Facts:
baklatrek sarom treflubim; baklatrek sarom brobik; baklatrek sarom duron
briklim sarom lugroren; brogom sarom fliskel; brogom sarom drere
brogom sarom setrir; brogom sarom skuzu; brogom sarom besim
ditis sarom ripla; ditis sarom flebran; drume sarom trironil
flepla sarom depal; flepla sarom seplal; flepla sarom sevo
flepla sarom bara; gobulen sarom togrel; gruban sarom nugan
gruban sarom gibro; gruban sarom feven; gruban sarom luplek
gruvir sarom rogrem; kases sarom zetur; kitrar sarom rutre
kitrar sarom seplal; kitrar sarom grurur; kitrar sarom setrir
klezek sarom nolas; klezek sarom ripla; klezek sarom setrir
klezek sarom besim; klogren sarom seplal; klogren sarom moveve
kogo sarom biskun; kubi sarom sotrol; kubi sarom kuvok
kubi sarom dromim; kubi sarom giste; madalir sarom kuvok
pida sarom dromim; pida sarom bresam; pligel sarom trana
pligel sarom gibro; pligel sarom triza; pligel sarom giste
plimek sarom trana; plimek sarom kludo; plimek sarom besim
plomi sarom sotril; plomi sarom pila; plomi sarom sevo
pusum sarom lekluk; pusum sarom plerin; pusum sarom moveve
ratel sarom skovi; ratel sarom setrir; ratel sarom flebran
ratel sarom bresam; tupos sarom brirun; zani sarom zostu
zeklom sarom drere; zeklom sarom fligru; baklatrek klona e
bara klona f; besim klona d; biskun klona c
bredak klona f; bresam klona b; briklim klona a
brirun klona c; brobik klona d; brogom klona c
dadrevek klona a; depal klona a; ditis klona a
drere klona d; drofek klona b; dromim klona b
drume klona b; druskon klona f; duron klona b
fasu klona f; fefipla klona c; feven klona f
flebran klona b; flepla klona a; fligru klona d
fliskel klona a; fugrur klona a; gibro klona a
giste klona a; gobulen klona a; gruban klona c
grurur klona b; gruve klona a; gruvir klona b
kases klona e; kidal klona a; kitrar klona f
klezek klona d; klogren klona f; kludo klona b
kogo klona b; kubi klona a; kuvok klona c
lekluk klona c; lugroren klona f; luplek klona f
madalir klona b; moveve klona b; natrar klona e
nolas klona a; nugan klona e; pida klona d
pila klona a; plerin klona c; pligel klona c
plimek klona f; ploklo klona d; plomi klona b
pusum klona f; raflan klona b; ratel klona e
ripla klona f; rogrem klona e; rudrok klona c
rutre klona b; seplal klona a; setrir klona f
sevo klona f; siflan klona b; skaskupes klona b
skolan klona d; skovi klona a; skuzu klona c
sotril klona d; sotrol klona b; sudu klona b
tefedra klona c; togrel klona a; trana klona f
treflubim klona d; trironil klona d; triza klona e
tupos klona e; zani klona d; zeklom klona e
zetur klona c; zostu klona c

Known rows:
kitrar: [-33 4 13 13 3 -13 -2 -20 4 2 7 -1 -30 18 -10 -2 -6 -23 7 -13 8 -21 20 -11 -3 -11 37 26]
gruve: [20 3 5 5 17 8 5 -11 -15 1 -4 6 5 6 3 7 1 -2 2 -4 4 -13 5 -2 5 -1 -6 0]
skovi: [19 2 -3 -2 16 8 2 -19 -13 -2 -3 2 7 7 3 11 7 -7 2 -1 3 -14 20 -6 4 1 -4 3]
natrar: [13 8 3 -16 5 3 2 23 -15 -10 -16 10 -1 12 -9 11 7 -10 -1 -7 -17 -7 -3 -1 0 -12 9 -7]
sudu: [25 11 -14 3 9 -2 1 -11 -5 7 0 10 -6 13 -15 -5 9 -7 1 14 -9 -2 -15 -5 -1 -6 -7 -4]
zani: [-11 -6 -13 26 -11 -4 -1 9 25 7 -6 -1 -6 -1 -3 20 2 -8 6 -12 -4 -10 -15 1 -4 -6 8 -7]
kogo: [-1 13 -29 13 -3 -6 0 9 6 24 4 4 -12 7 -11 11 6 -11 11 -2 -2 -6 -20 0 -8 -2 0 1]
gruvir: [-2 13 -28 14 -3 -6 1 8 6 24 4 4 -12 7 -11 11 6 -11 11 -2 -3 -6 -21 0 -8 -2 0 0]
rogrem: [17 9 -6 -14 3 10 3 29 -11 -5 -14 11 -1 8 -5 18 8 -10 1 -9 -21 -6 -11 2 0 -10 12 -7]
dadrevek: [21 3 4 5 17 8 4 -11 -15 1 -4 6 5 6 3 7 1 -3 2 -3 4 -13 6 -1 5 -1 -6 1]
brobik: [19 -7 -3 16 1 4 -1 -8 18 -8 -9 6 1 2 -5 7 6 -5 -3 2 -15 -5 -15 -2 4 -9 2 -12]
drere: [23 -9 10 40 -1 2 2 -7 0 -9 -8 10 -7 3 -11 -8 1 -11 -6 -7 -44 -16 -27 1 -1 -1 -1 -2]
tupos: [-14 9 -11 -5 -7 0 2 42 -6 7 -12 4 -8 6 -5 27 4 -13 9 -22 -11 -11 -9 4 -7 -8 17 -2]
plimek: [-35 2 20 25 -3 -28 13 33 -2 17 -1 1 -3 19 -10 -39 -10 -29 9 -10 11 -14 8 1 4 -1 29 -8]
kuvok: [-27 -6 -2 24 15 -5 21 43 -10 -4 -1 10 -8 17 -16 8 0 11 -10 -13 -11 1 20 -6 -8 -14 -30 22]
feven: [1 2 2 2 11 5 10 9 6 5 2 7 0 15 -5 -15 3 -14 -1 4 1 0 7 0 11 -12 26 -2]
flebran: [23 9 -32 -12 5 -2 -5 -22 4 4 1 1 3 14 -14 4 22 -20 4 19 -5 -5 15 -13 -2 1 1 -1]
fefipla: [14 6 -7 12 12 -4 11 33 7 -13 -1 7 -6 13 -4 7 3 -2 -3 -6 -7 1 -1 -11 3 1 -2 5]

Rows:
No name comes twice in this set of rows, the named rows included.
[-46 -16 -23 17 -8 -7 -1 -3 19 6 -5 -8 0 6 -13 29 12 -7 2 -9 2 -12 34 -7 -13 -16 -7 8] => pida
[10 15 -21 13 19 3 -14 -19 -2 0 1 9 -20 17 -4 -11 6 -7 8 3 -1 -7 -34 -14 -3 -27 -4 -23] => moveve
[23 4 -4 7 14 14 5 -4 -10 5 -2 6 5 2 7 14 3 -3 3 -6 0 -11 -3 1 6 1 -3 -1] => togrel
[16 -7 21 29 -3 -21 1 -6 2 -12 -14 4 2 10 -13 -25 0 -20 -2 3 -18 -17 -10 -5 5 3 3 -19] => besim
[25 12 -3 6 7 -13 3 -3 -8 7 -4 10 -2 15 -16 -20 5 -10 2 15 -5 -4 -17 -4 2 -3 -7 -13] => kludo
[-23 9 -10 14 1 -27 12 65 20 5 -3 -3 -2 12 1 5 -5 -5 10 -12 30 2 0 -8 3 1 4 -14] => gruban
[-44 1 -16 23 1 -12 10 12 -14 28 3 6 -14 15 -25 6 2 2 3 -6 -2 -8 7 2 -19 -18 -30 17] => madalir
[-44 4 -18 27 13 10 -7 12 9 10 8 -1 -22 17 7 -11 0 -19 12 -25 4 -13 -11 -9 -2 -31 31 -13] => pusum
[-41 6 3 19 0 -41 17 76 12 8 -7 -2 2 17 -5 -10 -10 -3 9 -12 39 2 7 -6 2 -2 -6 -18] => pligel
[3 1 -6 7 9 16 10 7 6 8 5 8 -3 11 -3 -5 5 -15 -2 -2 -14 -1 0 3 8 -9 28 6] => lugroren
[-26 3 -20 -20 -8 -9 -6 14 -8 -4 -11 -9 -2 14 -12 29 19 -31 9 -15 -8 -22 45 -13 -13 -1 20 12] => ratel
[-4 10 25 -2 5 -15 0 -32 -1 6 1 2 -26 2 0 41 -18 10 9 -10 41 -19 7 -1 -2 -3 7 30] => flepla
[9 5 11 -1 14 -7 7 8 -9 5 -9 4 14 8 5 -6 -3 -1 6 2 29 -7 6 0 11 -3 -7 -22] => gibro
[18 5 -1 20 12 -6 12 31 0 -15 -1 8 -8 14 -7 -1 1 -7 -5 -8 -18 -4 -4 -11 3 6 -3 7] => skuzu
[12 9 3 -20 5 -1 3 30 -12 -8 -18 9 4 12 -7 8 6 -10 1 -4 -7 -5 -4 -1 3 -12 11 -16] => nugan

The same things again, as new rows of numbers:
Known rows:
kases: [-15 32 -12 12 -2 -1 -5 13 16 -3 -11 -25 8 7 13 -16 -24 -29 -27 11 11 6 -14 -5 -9 14 -36 -8 22 -45 7 11 -29 25 -11 -24 -2 -23 2 -13 1]
fliskel: [10 -5 -1 -2 25 7 -2 -33 -5 -1 -6 7 6 -9 6 -25 9 -4 -3 7 -44 2 -7 5 14 13 -2 -8 -16 -4 -13 -15 -18 -14 14 12 -10 -4 -9 2 -4]
ripla: [17 -10 -30 -18 26 33 -6 -14 10 12 -8 9 -10 -12 7 1 -23 24 -2 -9 13 24 -16 4 -1 -1 -1 30 -5 1 -25 17 -15 -3 -14 -11 -8 4 -15 33 -6]
pusum: [-9 48 1 -17 -10 7 16 7 7 -3 -13 21 1 -25 15 4 -32 2 -37 -28 36 5 -17 -9 11 -43 -23 0 33 -28 14 28 -7 12 18 -40 -11 -14 24 -17 -9]
trana: [3 -13 -35 -5 5 26 -12 -19 -5 7 14 14 -16 -6 -5 -8 -34 2 -13 -15 19 23 10 -17 12 -15 2 16 -18 10 -16 -20 -5 14 -1 -18 -16 22 -28 10 -12]
plimek: [-14 8 -10 4 -19 29 -10 -12 6 10 8 3 -6 -22 -2 -16 -34 -20 -23 15 23 29 -8 -7 16 -37 -8 23 23 -33 0 -16 -15 38 0 -22 -29 11 -16 3 0]
baklatrek: [-15 32 -12 12 -2 -2 -6 13 16 -4 -12 -24 7 7 12 -16 -23 -29 -28 11 11 7 -16 -6 -8 16 -36 -9 20 -45 7 13 -29 24 -9 -24 -2 -23 4 -12 -1]
kitrar: [10 26 19 -14 -9 29 14 -5 7 7 3 2 -15 -21 21 -1 -24 2 -16 -3 21 6 -17 13 4 -34 -22 32 57 -38 5 11 -2 9 -5 -27 -29 -23 3 -1 18]
seplal: [40 19 23 -4 15 6 27 -32 -12 -4 13 7 -3 -1 30 -2 -3 10 -10 -16 -32 -32 9 13 3 2 -15 6 23 0 -9 -13 8 -33 18 -4 -7 -19 11 -29 4]
brirun: [8 -5 -1 0 -10 -18 4 11 -3 10 -15 3 -7 6 1 -9 -3 0 7 -8 -25 8 -15 -31 2 25 17 -13 -19 -1 -10 24 -20 -13 -6 -4 2 11 2 5 1]
kogo: [-9 31 1 24 -34 -12 -2 -11 31 -17 -20 -15 -8 -24 10 7 -22 -29 -17 24 8 14 -4 10 12 12 2 -41 13 -16 4 19 -24 2 1 -26 -16 -13 16 -2 25]
sotril: [27 -29 9 14 19 -23 -30 -25 -7 6 -10 8 -6 30 -3 -1 -15 -19 10 -15 -9 -2 7 7 -9 29 -3 -2 15 9 -7 -7 -1 -10 -10 -16 -1 4 17 21 31]
sotrol: [8 -2 -16 10 -7 -15 15 -22 17 -20 -14 -8 -25 -10 -3 -2 -16 -1 10 1 -5 10 10 9 13 23 19 -39 -20 28 -5 6 -13 -21 10 -18 -18 -12 -24 5 19]
kubi: [-3 5 -14 -6 -26 -12 28 -48 -9 -6 -26 14 1 -1 23 -38 -20 -15 12 25 -18 -1 -8 12 30 15 -11 -15 38 -41 31 -12 -15 29 25 -20 -13 -36 -17 -48 10]
kidal: [16 -3 -10 -2 19 5 0 -37 -6 -1 -8 11 6 -4 14 -17 -1 0 -4 2 -36 -2 -1 4 12 22 -5 -9 -12 -3 -11 -8 -15 -12 13 5 -1 -5 0 -6 -6]
depal: [27 -3 -1 -4 14 10 -2 -40 -11 1 0 6 -3 3 23 -12 -2 -2 -2 -1 -37 -10 6 9 10 28 -10 -3 0 -3 -13 -14 -4 -17 1 3 -4 -9 3 -11 5]
bresam: [21 -3 -25 7 4 -11 24 -24 29 -15 -27 -9 -17 -11 7 8 -18 17 18 9 -2 10 -4 23 2 34 19 -22 -9 23 -12 29 -22 -27 5 -17 -7 -20 -18 15 17]
gruban: [1 13 -4 23 -51 -16 14 4 3 14 -6 -1 5 3 13 -6 -34 -18 -7 21 2 5 -10 -33 5 2 14 1 20 -32 4 10 -27 25 5 -22 3 18 11 -31 -4]

Rows:
No name comes twice in this set of rows, the named rows included.
[25 -6 -17 -5 25 7 7 -39 -1 2 -15 11 9 -4 18 -15 -2 10 4 7 -35 -3 -9 12 8 25 -2 1 -8 -4 -15 1 -20 -15 10 6 3 -9 -1 -2 -7] => skovi
[5 6 -24 4 30 1 1 7 8 -4 0 -21 -4 17 1 -15 -15 -4 -12 -10 -3 2 -4 -9 -14 23 -22 -3 -14 -2 -12 -1 -19 -4 -7 -12 -1 -13 -24 2 -8] => natrar
[9 20 12 25 -48 1 -10 -23 22 -10 -1 -28 -27 -10 24 11 -24 -35 -6 29 3 6 13 20 8 30 -6 -26 34 -20 0 4 -6 -1 -24 -25 -24 -20 12 -5 51] => plomi
[16 -4 -13 -24 9 26 -11 -14 -7 6 5 8 -28 -1 12 1 -20 9 -5 -29 9 12 4 -3 5 6 -14 14 4 2 -13 4 10 -8 -22 -19 -18 -7 -8 17 13] => bara
[2 -24 -6 -16 -23 -34 41 -4 -16 2 -21 10 -28 17 -6 -36 -4 9 41 -9 -27 4 -10 -25 19 24 22 -19 -2 1 20 6 -7 -4 11 -17 -18 -19 -45 -20 15] => kuvok
[-12 6 41 16 -26 -5 20 16 10 14 -9 -14 1 -19 -9 -32 7 -20 4 38 -31 17 -38 -13 7 -23 15 9 25 -42 6 5 -37 11 8 3 -31 3 -17 5 15] => brogom
[5 -22 21 9 31 -32 -27 -11 -3 0 -22 15 3 13 -24 -18 2 -23 2 -17 -18 8 -10 1 -1 8 0 -19 -3 10 1 -3 -13 -11 9 -10 -10 3 11 31 23] => fligru
[24 -10 -7 -3 12 12 -14 -44 -11 3 -1 4 -4 5 23 -13 -1 -8 1 5 -40 -3 7 8 11 39 -10 -5 -4 -7 -15 -15 -5 -12 -9 6 -4 -7 4 -5 9] => pila
[18 -7 -8 1 25 11 1 -37 -3 2 -6 7 8 -7 11 -19 1 2 -1 11 -40 0 -6 8 10 16 0 2 -12 -3 -17 -12 -20 -12 13 10 -4 -1 -8 0 -8] => nolas
[17 -11 -2 -20 33 37 7 -10 8 11 -1 3 -17 -20 -2 -10 -8 24 3 -6 -1 22 -20 13 0 -19 -1 38 7 -1 -19 7 -11 -12 -7 -4 -27 -6 -30 38 5] => setrir
[-30 29 13 8 5 0 -8 21 15 -7 -10 -30 3 -5 -5 -35 -2 -38 -26 16 -7 14 -24 -4 -2 1 -35 -15 15 -48 13 -1 -31 22 -5 -12 -23 -26 -14 1 10] => zeklom
[5 3 -36 13 22 2 1 1 5 -4 8 -21 -2 20 0 -15 -27 -5 -15 -7 5 3 7 -15 -13 20 -18 0 -18 3 -14 -14 -20 5 -2 -15 1 -2 -29 -6 -17] => triza
[-1 10 -26 3 30 -2 -11 10 9 -6 -6 -20 -1 16 1 -14 -13 -9 -17 -13 -2 5 -6 -13 -14 31 -25 -12 -21 -5 -11 8 -23 -3 -13 -12 3 -12 -12 7 -8] => rogrem
[1 3 16 22 -5 -32 -22 -14 6 2 -28 12 16 11 0 -6 -25 -37 -11 4 10 3 -14 5 -1 2 -11 -11 43 -29 15 9 -20 20 7 -30 0 -2 40 2 24] => zani

The same things again, as new rows of numbers:
Known rows:
fliskel: [12 2 -15 16 10 -29 -11 -7 24 5 -20 7 -3 7 13 3 -20 -4 1 -10 4 -14 14 -6 9 7 -14 1 1 35 -1 19]
natrar: [-10 0 1 -22 -3 14 29 2 14 8 -17 -1 -4 20 -12 4 0 -1 -8 -21 -6 -8 -9 5 3 10 -17 -11 -4 -19 -5 7]
triza: [-31 -7 -13 -27 -20 1 6 2 2 19 -22 -13 -1 14 -3 21 -1 -14 -6 -5 -11 -20 -5 -13 23 8 -22 3 -7 -28 -11 13]
gibro: [-17 -12 -16 -24 -10 -21 -21 -6 -18 22 -13 -16 7 16 5 2 -16 -3 3 3 -15 -21 10 -31 35 4 -21 34 -10 17 -7 11]
zetur: [-12 13 16 -13 1 -12 -4 11 -2 12 -18 2 9 13 -11 -7 14 12 6 -10 13 -4 -4 4 7 16 -11 11 -5 13 6 -3]
ratel: [7 -2 -22 -2 -2 4 43 7 34 -9 -16 16 -7 9 4 50 -7 -9 -11 0 -11 5 -20 2 3 13 -12 -46 2 -18 -1 20]
rogrem: [-10 6 3 -18 -4 19 24 2 21 13 -19 -6 -6 18 -15 -2 1 0 -5 -27 -2 -9 -4 14 0 10 -15 -2 -5 -18 -4 6]
pida: [-18 -15 -13 5 4 14 27 1 16 -12 -5 2 -1 -2 3 39 -6 -3 3 18 -12 24 -15 -34 2 9 2 -4 -19 -16 12 8]
bara: [-31 -23 31 2 25 -32 3 16 -36 8 -1 -1 -11 9 -5 -24 -16 1 17 -18 -4 -13 -10 36 -18 12 -23 -11 -15 2 5 24]
flebran: [-2 -14 -1 40 -12 15 16 10 13 1 -30 5 -6 4 -2 39 -4 -12 25 -5 16 -9 11 18 -2 5 -11 -4 2 26 6 7]
lekluk: [-36 5 14 -20 28 -11 0 22 -7 14 -24 13 9 16 16 -10 8 16 19 -11 -15 -34 -9 18 20 3 -2 -3 -1 14 1 -5]
kuvok: [-26 3 -4 -12 -11 -2 -10 24 -2 18 -20 -13 11 7 -8 40 8 5 13 16 7 4 -1 9 23 16 -8 7 -16 -2 7 5]
trironil: [-27 -4 13 2 10 12 11 -9 13 1 -11 -4 -2 5 -6 -23 2 4 5 -16 1 3 -2 -25 -10 7 -2 25 -17 -5 8 -2]
siflan: [-2 -19 15 6 -14 18 30 1 -23 1 -15 7 1 17 -12 9 3 -1 17 -11 3 -8 -1 -6 4 6 -18 11 3 23 2 -6]
rudrok: [-12 7 13 -18 2 -16 1 11 -8 7 -16 7 11 14 -7 -1 12 11 3 -4 10 -3 -9 -3 11 18 -13 1 -4 12 5 -2]
duron: [-22 -42 22 10 12 28 16 -1 -30 -5 -31 4 15 25 -15 12 -1 -1 4 -16 34 -4 15 8 23 11 -20 -15 -9 21 2 -22]
kludo: [-12 -19 3 16 -26 -5 6 -2 -15 6 -26 6 0 8 1 17 1 -17 17 -5 9 -21 5 -17 10 5 -22 16 7 27 -2 2]
flepla: [15 -30 6 -23 24 -37 30 5 -13 -9 7 14 -2 22 0 -17 -20 15 8 -2 -22 -16 -12 -31 5 14 -18 -20 -10 19 -2 37]

Rows:
No name comes twice in this set of rows, the named rows included.
[-22 2 3 34 13 -21 -12 6 -5 9 -16 4 -8 -4 9 18 -17 -14 6 -11 9 4 0 49 -12 8 -18 -11 -2 16 9 6] => ripla
[-17 -28 3 -30 23 20 36 -5 -7 -11 -20 11 13 30 -12 16 -4 1 -31 -16 13 7 -10 -2 27 19 -21 -52 -10 -21 -5 -12] => baklatrek
[-10 -18 3 0 33 -25 -1 12 12 9 -17 0 -6 16 11 -20 -23 11 21 -15 -14 -38 13 8 7 4 -9 -6 -13 23 -2 33] => seplal
[-30 -28 28 -2 15 -16 12 1 6 -5 -6 -7 -8 6 -14 -43 -1 5 15 -14 8 -9 -3 -36 -21 17 -9 9 -30 -12 6 30] => sotril
[25 -3 -23 7 11 -17 15 -3 19 -7 -8 14 0 9 10 31 -22 2 -3 6 -9 8 -1 -12 12 9 -11 -17 1 28 4 17] => ditis
[-15 -25 -3 9 -28 31 22 14 -18 10 -18 -10 2 11 -13 53 -1 -8 25 12 -2 0 3 0 17 4 -15 16 -7 8 4 1] => sotrol
[-41 -7 2 5 -6 -28 -24 1 -38 20 -11 -8 -2 1 7 11 -13 -18 2 -2 -3 -5 -4 20 7 6 -26 14 -5 6 1 1] => trana
[-11 -11 -24 -13 -8 -4 -11 4 -3 20 -12 -20 5 13 0 31 -19 0 6 13 -14 -5 12 -14 34 5 -14 24 -15 11 -1 15] => giste
[-6 -18 -4 33 -17 25 19 16 8 4 -27 -1 -4 5 -6 52 -4 -10 28 3 10 -2 10 19 4 5 -10 -1 -3 17 7 7] => bresam
[-15 -15 11 7 26 -35 20 9 -31 -8 2 24 -7 4 15 11 -19 -5 4 -3 -19 -1 -27 23 -10 9 -19 -34 3 10 6 14] => kitrar

